Below is a small trained network, with its code and all its weights. Each question gives an input and a target symbol and asks what happens when units are switched off, that is, made to give their printed mean instead of their output.

import numpy as np


def w(rows, s, z=0):
    codes = np.array(rows[::2]) - 128.0
    scale = np.full(codes.shape[1], s)
    scale[-1] = z or s
    return codes * scale


def f(y):
    return np.maximum(y, 0)


def softmax(a):
    e = np.exp(a - a.max(-1, keepdims=True))
    return e / e.sum(-1, keepdims=True)


def log_softmax(a):
    a = a - a.max(-1, keepdims=True)
    return a - np.log(np.exp(a).sum(-1, keepdims=True))


def net(x, mask):
    ids = ['αβγδεζηθμξπστφψω'.index(c) for c in x.split()]
    T = len(ids)
    res = E[ids] + P[:T]
    q, k, v = (res @ M[0].T for M in (Q, K, V))
    z = softmax(np.where(np.tri(T) > 0, q @ k.T / 2**0.5, -1e9)) @ v
    res = res + np.where(mask[0], z, O[0][:, -1]) @ O[0][:, :-1]
    y = f(res @ A[0][:, :-1].T + A[0][:, -1])
    res = res + np.where(mask[1:9], y, B[0][:, -1]) @ B[0][:, :-1]
    return log_softmax(res[-1] @ U[:, :-1].T + U[:, -1])


Q, K, V, O, A, B = {}, {}, {}, {}, {}, {}
E = w([
[113,143,70,186,159],'α',
[111,153,175,140,48],'β',
[119,167,94,210,97],'γ',
[185,9,150,155,91],'δ',
[147,23,178,143,144],'ε',
[165,33,64,138,157],'ζ',
[151,45,156,145,122],'η',
[105,167,217,212,58],'θ',
[94,183,183,195,175],'μ',
[160,78,117,241,184],'ξ',
[180,26,214,202,94],'π',
[133,129,93,134,125],'σ',
[114,84,177,120,179],'τ',
[76,70,93,54,110],'φ',
[251,60,97,116,127],'ψ',
[56,142,201,177,209],'ω',
],0.018)
P = w([
[118,255,206,52,242],'0',
[65,124,111,196,57],'1',
[71,127,105,189,63],'2',
[78,128,108,193,64],'3',
[71,125,112,190,63],'4',
[76,130,103,191,62],'5',
[76,132,109,187,64],'6',
[78,127,117,188,78],'7',
],0.0054)
Q[0] = w([
[49,148,105,3,156],'h0',
[104,101,140,246,111],'h0',
],0.025)
K[0] = w([
[6,42,107,152,11],'h0',
[169,188,240,3,208],'h0',
],0.015)
V[0] = w([
[192,107,184,2,206],'h0',
[50,192,150,57,28],'h0',
],0.012)
O[0] = w([
[119,157,167,8,192,138],'h0',
[16,110,167,107,1,10],'h0',
],0.009,0.012)
A[0] = w([
[168,154,159,208,135,200],'n0',
[116,158,64,166,173,138],'n1',
[51,114,152,96,150,203],'n2',
[8,75,118,143,183,165],'n3',
[182,166,141,121,146,69],'n4',
[109,199,182,159,137,3],'n5',
[72,211,73,155,154,215],'n6',
[192,190,94,94,72,166],'n7',
],0.016,0.0039)
B[0] = w([
[52,118,118,76,100,252],'n0',
[164,174,148,74,118,226],'n1',
[69,91,123,193,240,152],'n2',
[197,211,133,69,96,164],'n3',
[128,124,176,177,61,210],'n4',
[248,148,55,133,95,147],'n5',
[76,32,88,152,128,161],'n6',
[90,156,138,177,191,144],'n7',
],0.015,0.027)
U = w([
[57,39,37,33,163,176],'α',
[2,253,151,239,119,155],'β',
[17,69,59,100,122,116],'γ',
[154,19,139,92,94,155],'δ',
[109,73,159,77,147,115],'ε',
[207,116,104,50,116,88],'ζ',
[114,91,135,96,136,143],'η',
[143,161,84,164,9,68],'θ',
[159,97,14,76,113,135],'μ',
[67,216,160,9,102,145],'ξ',
[76,19,200,102,97,122],'π',
[74,121,93,103,145,124],'σ',
[85,138,131,80,203,135],'τ',
[16,216,80,78,201,2],'φ',
[183,146,195,133,105,110],'ψ',
[139,191,24,61,165,81],'ω',
],0.0065)

Each question gives the input, a string of symbols that net reads in full, and the target symbol t.
The units are the heads (2 rows each of Q, K, V and O) and the neurons (one row each of A and B). Each row of codes is followed by its name. A weight is (code - 128) times the scale printed after its matrix; where a second scale follows, it is the last column's (O, A, B and U).
mask holds one flag per unit, heads first, then neurons. A switched-off unit (its flag False) gives its mean, the last column of its rows in O or B, instead of its output. The means were averaged over made-up inputs and are rounded, as every weight is.
A unit's drop is (log p(t) with every unit on - log p(t) with that unit switched off) / (log p(t) with every unit on - log p(t) with every unit switched off).
The circuit of an input: a set's keep is (log p(t) with only the set's units on - log p(t) with every unit switched off) / (log p(t) with every unit on - log p(t) with every unit switched off). Starting from all 9 units, units are removed one at a time, each time the one whose removal leaves the highest keep (on an exact tie, the one counted first), for as long as the keep stays at least 0.8.
units of the circuit, in order: the units of the circuit, biggest drop first
unit that matters most: the unit with the biggest drop
k most important neurons: the k neurons with the biggest drops, biggest first
drop of u: that unit's drop, to one decimal
input ξ ω ξ β β β β, target β: 4 most important neurons -> n7; n4; n3; n5
input θ ξ ξ ε τ ξ, target θ: unit that matters most -> h0
input φ β ξ ψ ξ θ ω, target φ: units of the circuit, in order -> n2; h0; n4
input ψ ξ ξ ξ θ μ ξ β, target ψ: 3 most important neurons -> n0; n4; n5
input η β β, target β: 3 most important neurons -> n1; n7; n0
input ξ ξ β ξ ζ, target ζ: units of the circuit, in order -> n1; h0
input β ξ σ, target β: units of the circuit, in order -> h0; n2
input θ α β ψ β γ, target γ: 3 most important neurons -> n6; n4; n1
input ψ β ψ ψ α ξ δ θ, target ψ: units of the circuit, in order -> h0; n5; n4; n0
input γ θ β ξ ξ δ, target γ: 3 most important neurons -> n4; n1; n3
input ω β ξ α, target α: 3 most important neurons -> n6; n4; n5
input ψ α β ξ π β ξ δ, target ψ: units of the circuit, in order -> h0; n0; n4
input δ ξ β ζ, target ζ: 3 most important neurons -> n0; n2; n6
input θ ξ μ ξ η, target θ: 3 most important neurons -> n0; n3; n1
input α γ ψ ξ ε ω θ, target θ: 2 most important neurons -> n5; n2
input ξ β π ξ σ ζ, target ξ: 2 most important neurons -> n1; n5
input θ β γ, target θ: units of the circuit, in order -> h0
input θ θ ξ ξ θ ξ ξ ψ, target ψ: 3 most important neurons -> n4; n0; n6
input φ θ ξ β σ, target φ: 3 most important neurons -> n2; n4; n3
input τ β ψ ξ ξ μ ω, target ω: 3 most important neurons -> n5; n3; n0
input ψ ξ ξ α ξ ψ, target ψ: 2 most important neurons -> n0; n4
input τ ξ ε, target τ: drop of n3 -> 0.0
input ψ α ε ξ ξ β θ, target ψ: drop of n4 -> 0.3
input ψ α β, target ψ: drop of h0 -> 1.0
input α δ ζ α, target α: drop of n4 -> 0.4
